What each symbol does to the states:
w164: α>w999, φ>w898, λ>w423, δ>w833, χ>w554, π>w917
w676: α>w512, φ>w488, λ>w517, δ>w606, χ>w391, π>w854
w991: α>w716, φ>w47, λ>w723, δ>w160, χ>w946, π>w591
w606: α>w517, φ>w173, λ>w567, δ>w52, χ>w488, π>w676
w631: α>w523, φ>w10, λ>w963, δ>w996, χ>w994, π>w774
w522: α>w35, φ>w478, λ>w391, δ>w175, χ>w218, π>w34
w654: α>w864, φ>w364, λ>w891, δ>w492, χ>w574, π>w521
w899: α>w488, φ>w306, λ>w173, δ>w142, χ>w220, π>w175
w906: α>w658, φ>w823, λ>w897, δ>w755, χ>w838, π>w173
w210: α>w774, φ>w960, λ>w631, δ>w994, χ>w940, π>w425
w523: α>w921, φ>w996, λ>w976, δ>w963, χ>w631, π>w811
w658: α>w549, φ>w755, λ>w704, δ>w897, χ>w906, π>w52
w132: α>w95, φ>w918, λ>w281, δ>w68, χ>w206, π>w113
w996: α>w963, φ>w731, λ>w50, δ>w105, χ>w10, π>w631
w940: α>w210, φ>w909, λ>w994, δ>w960, χ>w519, π>w778
w554: α>w164, φ>w633, λ>w833, δ>w898, χ>w233, π>w708
w175: α>w391, φ>w220, λ>w488, δ>w899, χ>w478, π>w522
w716: α>w45, φ>w160, λ>w551, δ>w723, χ>w991, π>w364
w922: α>w459, φ>w774, λ>w268, δ>w811, χ>w638, π>w628
w774: α>w811, φ>w994, λ>w523, δ>w631, χ>w210, π>w638
w575: α>w633, φ>w861, λ>w824, δ>w42, χ>w283, π>w278
w628: α>w81, φ>w638, λ>w459, δ>w922, χ>w423, π>w954
w95: α>w382, φ>w68, λ>w46, δ>w281, χ>w132, π>w77
w704: α>w318, φ>w926, λ>w303, δ>w810, χ>w897, π>w549
w723: α>w551, φ>w770, λ>w746, δ>w948, χ>w160, π>w716
w778: α>w425, φ>w519, λ>w210, δ>w940, χ>w824, π>w898
w233: α>w554, φ>w575, λ>w898, δ>w633, χ>w278, π>w46
w278: α>w233, φ>w283, λ>w633, δ>w575, χ>w819, π>w281
w903: α>w613, φ>w468, λ>w247, δ>w515, χ>w300, π>w546
w660: α>w823, φ>w517, λ>w113, δ>w789, χ>w512, π>w334
w897: α>w704, φ>w77, λ>w810, δ>w926, χ>w755, π>w658
w34: α>w74, φ>w218, λ>w35, δ>w522, χ>w338, π>w328
w67: α>w731, φ>w268, λ>w449, δ>w29, χ>w459, π>w607
w364: α>w492, φ>w991, λ>w45, δ>w716, χ>w591, π>w574
w268: α>w29, φ>w523, λ>w662, δ>w921, χ>w811, π>w459
w811: α>w268, φ>w631, λ>w921, δ>w523, χ>w774, π>w922
w281: α>w46, φ>w819, λ>w233, δ>w278, χ>w68, π>w95
w613: α>w879, φ>w515, λ>w394, δ>w247, χ>w903, π>w694
w50: α>w591, φ>w869, λ>w991, δ>w946, χ>w105, π>w963
w746: α>w328, φ>w808, λ>w34, δ>w338, χ>w948, π>w551
w917: α>w498, φ>w554, λ>w999, δ>w164, χ>w708, π>w333
w220: α>w899, φ>w609, λ>w142, δ>w306, χ>w76, π>w478
w879: α>w218, φ>w247, λ>w478, δ>w394, χ>w613, π>w808
w591: α>w364, φ>w946, λ>w716, δ>w991, χ>w50, π>w976
w833: α>w423, φ>w778, λ>w638, δ>w425, χ>w898, π>w164
w854: α>w51, φ>w391, λ>w512, δ>w676, χ>w35, π>w883
w976: α>w574, φ>w50, λ>w364, δ>w591, χ>w963, π>w921
w218: α>w522, φ>w394, λ>w175, δ>w478, χ>w879, π>w338
w609: α>w306, φ>w854, λ>w334, δ>w51, χ>w883, π>w76
w789: α>w113, φ>w567, λ>w132, δ>w206, χ>w517, π>w660
w29: α>w449, φ>w921, λ>w521, δ>w662, χ>w268, π>w67
w46: α>w708, φ>w278, λ>w554, δ>w233, χ>w281, π>w382
w142: α>w173, φ>w334, λ>w906, δ>w838, χ>w306, π>w899
w391: α>w676, φ>w899, λ>w606, δ>w488, χ>w175, π>w35
w498: α>w112, φ>w164, λ>w954, δ>w999, χ>w917, π>w861
w478: α>w175, φ>w76, λ>w899, δ>w220, χ>w394, π>w218
w147: α>w47, φ>w654, λ>w849, δ>w864, χ>w521, π>w869
w231: α>w333, φ>w46, λ>w917, δ>w708, χ>w382, π>w810
w306: α>w142, φ>w51, λ>w838, δ>w334, χ>w609, π>w220
w300: α>w903, φ>w551, λ>w515, δ>w468, χ>w45, π>w891
w999: α>w954, φ>w833, λ>w628, δ>w423, χ>w164, π>w498
w338: α>w34, φ>w879, λ>w522, δ>w218, χ>w808, π>w746
w318: α>w819, φ>w810, λ>w283, δ>w303, χ>w704, π>w918
w488: α>w606, φ>w142, λ>w52, δ>w173, χ>w899, π>w391
w160: α>w723, φ>w849, λ>w948, δ>w770, χ>w47, π>w991
w694: α>w808, φ>w903, λ>w879, δ>w613, χ>w546, π>w770
w824: α>w778, φ>w112, λ>w940, δ>w519, χ>w42, π>w633
w883: α>w609, φ>w35, λ>w51, δ>w854, χ>w74, π>w499
w81: α>w607, φ>w922, λ>w67, δ>w459, χ>w628, π>w909
w864: α>w849, φ>w492, λ>w546, δ>w891, χ>w654, π>w147
w708: α>w917, φ>w233, λ>w164, δ>w554, χ>w46, π>w231
w731: α>w105, φ>w29, λ>w869, δ>w449, χ>w67, π>w10
w51: α>w334, φ>w676, λ>w660, δ>w512, χ>w854, π>w609
w42: α>w824, φ>w498, λ>w519, δ>w112, χ>w861, π>w575
w599: α>w499, φ>w34, λ>w883, δ>w74, χ>w328, π>w515
w521: α>w147, φ>w574, λ>w864, δ>w654, χ>w662, π>w449
w519: α>w940, φ>w954, λ>w960, δ>w909, χ>w112, π>w824
w517: α>w789, φ>w52, λ>w206, δ>w567, χ>w606, π>w512
w546: α>w694, φ>w300, λ>w613, δ>w903, χ>w891, π>w849
w77: α>w926, φ>w132, λ>w382, δ>w95, χ>w113, π>w755
w891: α>w546, φ>w45, λ>w903, δ>w300, χ>w492, π>w864
w333: α>w861, φ>w708, λ>w498, δ>w917, χ>w231, π>w303
w869: α>w946, φ>w521, λ>w47, δ>w147, χ>w449, π>w105
w823: α>w755, φ>w789, λ>w77, δ>w113, χ>w660, π>w838
w206: α>w132, φ>w549, λ>w68, δ>w918, χ>w567, π>w789
w607: α>w10, φ>w459, λ>w731, δ>w67, χ>w81, π>w960
w247: α>w394, φ>w599, λ>w76, δ>w499, χ>w515, π>w613
w47: α>w160, φ>w864, λ>w770, δ>w849, χ>w147, π>w946
w449: α>w869, φ>w662, λ>w147, δ>w521, χ>w29, π>w731
w946: α>w991, φ>w147, λ>w160, δ>w47, χ>w869, π>w50
w849: α>w770, φ>w891, λ>w694, δ>w546, χ>w864, π>w47
w861: α>w42, φ>w917, λ>w112, δ>w498, χ>w333, π>w283
w838: α>w906, φ>w660, λ>w755, δ>w823, χ>w334, π>w142
w960: α>w994, φ>w81, λ>w10, δ>w607, χ>w909, π>w940
w633: α>w898, φ>w42, λ>w778, δ>w824, χ>w575, π>w233
w926: α>w810, φ>w95, λ>w231, δ>w382, χ>w77, π>w897
w963: α>w976, φ>w105, λ>w591, δ>w50, χ>w996, π>w523
w515: α>w247, φ>w328, λ>w499, δ>w599, χ>w468, π>w903
w112: α>w519, φ>w999, λ>w909, δ>w954, χ>w498, π>w42
w994: α>w631, φ>w607, λ>w996, δ>w10, χ>w960, π>w210
w10: α>w996, φ>w67, λ>w105, δ>w731, χ>w607, π>w994
w810: α>w303, φ>w382, λ>w333, δ>w231, χ>w926, π>w704
w898: α>w833, φ>w824, λ>w425, δ>w778, χ>w633, π>w554
w551: α>w468, φ>w948, λ>w328, δ>w746, χ>w723, π>w45
w512: α>w660, φ>w606, λ>w789, δ>w517, χ>w676, π>w51
w909: α>w960, φ>w628, λ>w607, δ>w81, χ>w954, π>w519
w492: α>w891, φ>w716, λ>w300, δ>w45, χ>w364, π>w654
w35: α>w854, φ>w175, λ>w676, δ>w391, χ>w522, π>w74
w423: α>w628, φ>w425, λ>w922, δ>w638, χ>w833, π>w999
w173: α>w52, φ>w838, λ>w658, δ>w906, χ>w142, π>w488
w468: α>w515, φ>w746, λ>w599, δ>w328, χ>w551, π>w300
w334: α>w838, φ>w512, λ>w823, δ>w660, χ>w51, π>w306
w574: α>w654, φ>w591, λ>w492, δ>w364, χ>w976, π>w662
w459: α>w67, φ>w811, λ>w29, δ>w268, χ>w922, π>w81
w52: α>w567, φ>w906, λ>w549, δ>w658, χ>w173, π>w606
w567: α>w206, φ>w658, λ>w918, δ>w549, χ>w52, π>w517
w638: α>w922, φ>w210, λ>w811, δ>w774, χ>w425, π>w423
w948: α>w746, φ>w694, λ>w338, δ>w808, χ>w770, π>w723
w425: α>w638, φ>w940, λ>w774, δ>w210, χ>w778, π>w833
w662: α>w521, φ>w976, λ>w654, δ>w574, χ>w921, π>w29
w382: α>w231, φ>w281, λ>w708, δ>w46, χ>w95, π>w926
w755: α>w897, φ>w113, λ>w926, δ>w77, χ>w823, π>w906
w113: α>w77, φ>w206, λ>w95, δ>w132, χ>w789, π>w823
w918: α>w68, φ>w704, λ>w819, δ>w318, χ>w549, π>w206
w808: α>w338, φ>w613, λ>w218, δ>w879, χ>w694, π>w948
w499: α>w76, φ>w74, λ>w609, δ>w883, χ>w599, π>w247
w45: α>w300, φ>w723, λ>w468, δ>w551, χ>w716, π>w492
w68: α>w281, φ>w318, λ>w278, δ>w819, χ>w918, π>w132
w283: α>w575, φ>w333, λ>w42, δ>w861, χ>w303, π>w819
w76: α>w220, φ>w883, λ>w306, δ>w609, χ>w499, π>w394
w954: α>w909, φ>w423, λ>w81, δ>w628, χ>w999, π>w112
w303: α>w283, φ>w231, λ>w861, δ>w333, χ>w810, π>w318
w105: α>w50, φ>w449, λ>w946, δ>w869, χ>w731, π>w996
w819: α>w278, φ>w303, λ>w575, δ>w283, χ>w318, π>w68
w328: α>w599, φ>w338, λ>w74, δ>w34, χ>w746, π>w468
w394: α>w478, φ>w499, λ>w220, δ>w76, χ>w247, π>w879
w921: α>w662, φ>w963, λ>w574, δ>w976, χ>w523, π>w268
w549: α>w918, φ>w897, λ>w318, δ>w704, χ>w658, π>w567
w770: α>w948, φ>w546, λ>w808, δ>w694, χ>w849, π>w160
w74: α>w883, φ>w522, λ>w854, δ>w35, χ>w34, π>w599

In the rows, 49 stands for zero.

The rows follow the links: the fewer symbols apart two states are, the more alike their rows tend to be.

Each row, then its state:
43,45,43,58,31,55,44,41,44,21,42,47,76,38,47,46,71,35,50,60,29,41,67,51,51,67,55,51,82,68,69,62,53,49,51,57,45,46,13,69,25,26,47,21,36,71,49,50,26,52,44,57,67,51,24,48: w991
74,64,76,49,70,55,47,41,58,72,42,44,27,48,38,12,62,50,54,70,45,60,36,52,29,75,45,54,50,47,45,41,51,61,49,34,39,45,52,47,37,46,32,29,46,40,36,55,55,58,30,47,70,52,80,94: w778
44,24,44,60,45,38,50,33,49,31,55,62,59,28,42,65,58,42,40,39,23,29,73,61,55,58,58,54,66,94,64,48,54,50,53,74,80,38,48,58,67,39,53,21,22,61,53,61,44,55,48,43,39,45,42,25: w599
77,59,75,50,69,53,45,42,60,65,41,47,32,45,42,11,58,43,53,70,44,57,40,57,30,73,47,55,51,45,48,43,50,63,53,36,38,47,50,47,37,44,32,30,41,39,34,56,55,59,27,48,71,52,83,93: w833
55,83,65,42,61,61,50,54,45,85,45,28,32,60,37,31,63,66,56,68,63,71,24,37,34,62,40,47,47,29,39,43,48,51,35,26,28,50,50,47,26,51,43,49,76,44,50,40,53,45,48,38,66,52,55,86: w940
59,64,59,38,67,48,52,58,55,80,50,45,23,64,50,42,33,64,52,47,71,63,25,43,40,39,40,48,20,20,30,38,44,49,44,32,38,55,77,31,60,67,48,78,69,29,46,44,69,47,49,44,44,51,71,66: w283
73,50,70,45,77,42,52,45,63,77,51,54,17,51,47,32,41,55,49,50,53,55,36,56,35,52,44,50,27,48,35,34,48,59,53,44,56,45,82,31,72,65,39,50,45,26,42,58,72,55,39,40,44,51,94,71: w819
63,16,46,55,55,34,49,43,63,30,52,75,45,37,58,54,30,36,41,33,36,28,65,68,55,40,56,53,39,69,50,45,49,55,66,68,74,47,68,39,84,58,50,48,17,40,41,68,60,57,43,57,29,47,74,28: w334
78,48,58,49,53,53,41,60,64,32,39,59,47,55,69,13,33,28,55,61,55,48,47,57,42,51,50,50,43,18,45,54,45,58,68,35,21,59,40,46,36,49,34,60,38,34,24,60,50,58,30,78,68,54,75,74: w498
17,49,25,51,25,52,51,52,33,36,53,39,74,51,50,82,53,56,48,37,50,46,58,37,67,34,51,45,58,53,56,58,50,35,39,60,52,51,34,61,42,43,66,56,62,68,67,37,34,39,70,46,40,47,3,14: w903
80,52,70,51,66,54,44,46,62,50,40,53,37,46,51,7,51,35,52,69,42,49,45,58,31,69,48,54,52,42,49,46,49,64,61,36,35,49,47,49,37,45,30,33,35,38,28,60,54,61,25,62,71,53,85,89: w112
29,42,41,46,51,39,57,42,40,70,63,48,40,45,37,85,47,70,43,28,50,48,49,43,58,37,48,47,39,72,44,38,51,42,35,64,82,41,74,43,78,59,64,53,59,53,71,43,59,42,68,21,19,43,39,18: w76
38,32,49,54,56,37,57,30,45,60,59,53,43,33,32,74,59,60,39,36,30,42,61,54,51,54,53,54,53,96,54,39,54,49,40,70,90,33,66,46,77,50,57,27,39,57,65,53,54,50,56,24,28,42,47,27: w499
56,63,51,39,56,53,48,68,55,61,48,47,35,69,61,38,27,53,53,50,75,61,30,42,45,31,42,42,22,4,30,48,42,50,49,30,25,63,64,35,48,67,48,87,69,29,42,44,60,43,49,58,51,53,65,62: w233
63,22,53,54,63,32,51,38,64,46,53,72,35,37,52,53,36,42,40,33,38,33,61,66,51,45,53,55,38,75,46,39,49,57,63,68,80,43,75,37,88,61,48,44,22,37,44,64,65,58,42,46,26,46,80,35: w606
71,70,75,46,69,56,48,42,55,77,45,40,28,50,37,15,65,55,54,69,48,62,33,50,29,73,45,53,50,45,46,40,52,60,45,33,39,46,55,48,35,46,33,32,53,42,41,51,57,55,33,41,68,53,78,94: w519
35,27,27,50,36,39,51,58,49,30,56,64,59,54,65,79,23,45,44,24,58,38,58,51,68,18,51,46,34,44,45,53,45,42,56,62,61,58,61,42,73,61,63,80,47,45,55,50,52,43,64,57,22,47,38,8: w391
59,60,62,53,49,59,44,38,49,47,41,39,55,39,39,22,76,42,54,72,32,51,53,50,37,81,53,53,76,60,63,54,53,55,49,42,38,43,22,65,20,29,37,12,41,60,41,50,35,56,35,50,77,51,48,81: w268
32,61,33,52,26,62,45,54,36,26,41,37,79,53,52,56,63,44,54,57,51,51,56,39,58,52,52,44,71,40,62,65,50,41,46,47,30,54,11,66,16,33,53,45,60,70,52,39,26,43,56,59,67,50,7,46: w591
46,77,47,43,41,66,44,67,42,54,40,30,56,65,53,35,52,52,60,66,69,65,32,36,47,48,44,44,50,9,45,58,46,46,43,26,11,62,30,53,13,48,46,66,76,51,46,36,39,42,52,61,71,55,33,71: w960
46,26,45,58,48,38,52,30,48,38,55,61,56,29,39,65,60,46,38,38,23,33,71,59,55,59,56,55,63,96,63,47,54,51,50,74,85,36,52,55,69,42,52,20,25,59,56,59,46,54,47,37,36,45,45,27: w34
41,23,36,60,37,41,49,37,48,19,51,63,68,32,50,64,53,34,42,39,26,30,76,60,59,51,58,53,68,84,65,57,52,49,58,73,71,42,36,59,60,37,53,28,22,63,52,58,39,54,49,53,41,46,36,20: w879

Each walk starts at a row. The symbols on each line, taken left to right, move it on to the next state.
Answer with the state's row; about right is enough.
---
74,49,53,47,51,54,39,64,62,31,39,59,48,57,69,16,30,29,55,59,61,48,45,55,44,46,48,49,41,13,43,56,43,56,68,33,18,64,41,42,37,54,38,68,41,32,24,57,50,55,32,80,65,55,74,71
χ π δ π χ: 69,53,68,43,75,43,53,47,60,82,52,52,16,53,44,34,40,58,49,50,57,57,32,51,35,51,41,52,24,44,35,34,46,58,48,41,56,46,82,31,67,66,42,57,52,27,42,54,72,53,41,38,43,50,90,73
π δ π δ λ δ α φ χ: 78,48,60,51,56,54,39,56,65,34,39,59,45,52,63,11,37,28,53,64,51,47,48,60,40,56,50,51,45,25,48,53,47,61,67,35,21,58,41,47,38,49,34,52,33,34,24,62,52,59,27,77,70,53,80,79
---
34,28,26,59,28,45,47,48,44,11,51,58,79,42,56,72,48,35,44,37,36,32,71,52,67,42,57,48,66,67,64,61,51,42,57,68,59,49,27,63,49,38,58,44,34,66,54,52,33,49,56,60,43,46,21,14
λ δ π δ χ φ δ: 27,41,32,45,42,40,56,54,42,55,60,51,49,55,50,87,35,64,43,24,59,47,49,43,63,23,47,45,34,55,42,44,48,38,40,62,70,51,70,40,75,63,66,73,60,49,66,43,56,39,72,36,18,46,32,11
π δ χ δ φ: 30,36,30,46,38,40,54,59,44,42,59,57,56,56,58,83,26,53,43,24,61,42,52,45,68,18,49,42,32,47,42,50,46,39,47,61,62,55,64,42,73,63,65,79,57,47,61,45,55,39,67,48,21,46,34,7
---
80,48,63,50,60,54,41,52,65,36,38,56,44,50,62,7,41,30,54,65,47,47,48,61,38,62,51,53,49,33,48,52,46,61,66,37,27,54,42,48,39,47,31,45,32,35,24,62,51,61,27,73,72,56,82,83
λ χ α π λ: 45,83,55,41,50,65,47,62,42,67,43,29,45,66,47,37,55,57,58,64,70,70,28,34,42,52,42,43,46,14,41,52,47,45,38,25,17,58,39,51,19,50,46,63,79,48,50,32,46,43,52,50,67,54,39,76
π φ δ δ φ λ δ λ: 36,53,35,54,25,58,44,52,39,21,42,43,80,47,53,51,64,37,54,59,40,46,62,45,56,57,53,48,76,50,64,65,52,44,51,51,33,52,10,69,17,29,50,36,46,71,50,44,26,48,52,65,68,50,13,42
---
81,51,68,51,62,52,41,48,63,45,39,56,39,48,55,7,47,32,54,66,46,49,49,60,34,65,49,53,50,36,49,49,49,62,63,36,30,52,44,47,37,46,30,40,30,38,26,62,51,61,25,68,71,55,85,86
φ λ χ δ δ α α: 62,59,61,54,47,58,42,43,50,42,40,44,58,40,43,21,75,38,54,73,34,51,55,52,39,80,53,53,75,57,61,56,53,55,52,42,34,44,20,63,19,29,37,15,40,59,39,52,34,56,33,55,81,52,48,80
λ λ δ λ λ: 31,31,25,57,25,47,49,49,43,13,50,56,80,43,57,74,46,37,45,36,39,34,72,51,66,38,58,47,65,62,63,63,50,41,55,67,55,51,27,62,46,38,60,48,41,67,57,49,32,45,60,60,41,45,16,12
---
40,24,34,60,31,42,48,42,47,13,50,62,72,33,54,68,52,35,41,40,28,29,76,59,62,48,58,53,69,78,65,57,51,47,58,73,67,44,33,61,57,35,55,33,23,64,53,59,36,53,51,59,42,46,31,18
α λ π δ π: 37,36,49,52,55,36,58,32,45,66,62,50,43,35,32,78,59,64,40,33,35,44,57,51,54,50,51,52,50,91,51,38,54,47,38,68,89,33,70,49,79,52,58,32,44,55,66,50,57,48,60,20,25,43,45,25
λ χ φ λ χ φ α α: 62,23,56,50,66,32,53,39,60,53,56,71,32,36,49,52,37,47,39,34,36,37,55,64,50,46,52,55,36,77,45,37,50,57,59,64,80,41,78,37,89,61,49,41,25,36,46,64,66,58,43,41,26,46,83,38
---
66,73,74,45,69,58,48,43,52,82,45,37,28,51,35,19,65,60,55,69,51,66,30,45,28,73,42,52,49,43,43,41,51,58,40,31,38,45,54,46,33,48,36,34,60,41,44,46,54,53,37,38,71,53,74,94
π φ λ δ φ χ α α: 58,58,52,53,41,62,41,50,51,29,37,45,67,47,54,21,64,32,57,70,42,48,55,52,44,68,51,51,71,41,61,61,50,53,57,40,23,52,13,65,12,32,37,30,41,58,35,52,32,54,36,70,82,52,42,74
δ φ α α α: 28,65,34,50,24,61,47,55,35,33,44,33,76,54,51,56,62,47,54,59,52,51,51,38,57,51,51,44,69,38,58,65,50,39,43,44,29,56,14,67,14,33,54,48,65,69,55,36,28,42,59,57,66,50,7,46
---
59,81,69,42,65,60,50,49,47,85,47,30,30,57,35,29,64,65,56,69,60,71,26,40,32,66,39,49,45,32,41,43,50,52,35,26,33,48,52,45,30,50,39,42,70,42,46,39,54,49,44,37,67,53,60,90
χ χ π π χ π: 75,45,70,46,77,43,50,43,65,72,50,58,19,48,48,28,39,52,46,51,48,51,39,59,35,53,46,54,29,49,37,35,48,61,55,43,58,46,81,31,74,62,39,50,39,27,37,61,71,57,34,41,44,49,96,71
π α φ α π α α: 57,64,56,38,64,51,51,63,55,75,50,45,27,67,54,40,31,59,54,47,75,63,26,44,44,36,40,45,21,16,30,39,43,50,46,30,33,59,72,33,55,68,48,83,70,29,45,44,66,45,51,49,45,52,69,63
---
57,62,64,55,52,57,48,38,49,52,42,38,52,39,36,26,80,45,53,73,32,55,51,49,36,82,52,55,75,65,63,51,54,55,44,44,43,41,25,64,21,31,36,13,44,63,45,50,37,55,36,46,76,52,48,81
π δ φ χ λ λ: 34,56,33,54,25,60,44,55,37,23,44,39,80,51,53,54,63,38,54,57,46,48,60,43,57,53,54,47,74,44,62,66,50,43,47,49,31,52,10,68,15,29,52,43,53,71,52,42,22,46,55,63,67,50,10,43
π φ χ π π χ: 56,62,45,50,37,63,41,57,47,26,38,44,68,55,59,24,57,32,58,68,49,51,50,47,46,60,51,48,66,25,55,64,50,51,56,37,14,59,13,62,10,34,38,46,49,57,37,47,31,51,40,73,78,53,38,70
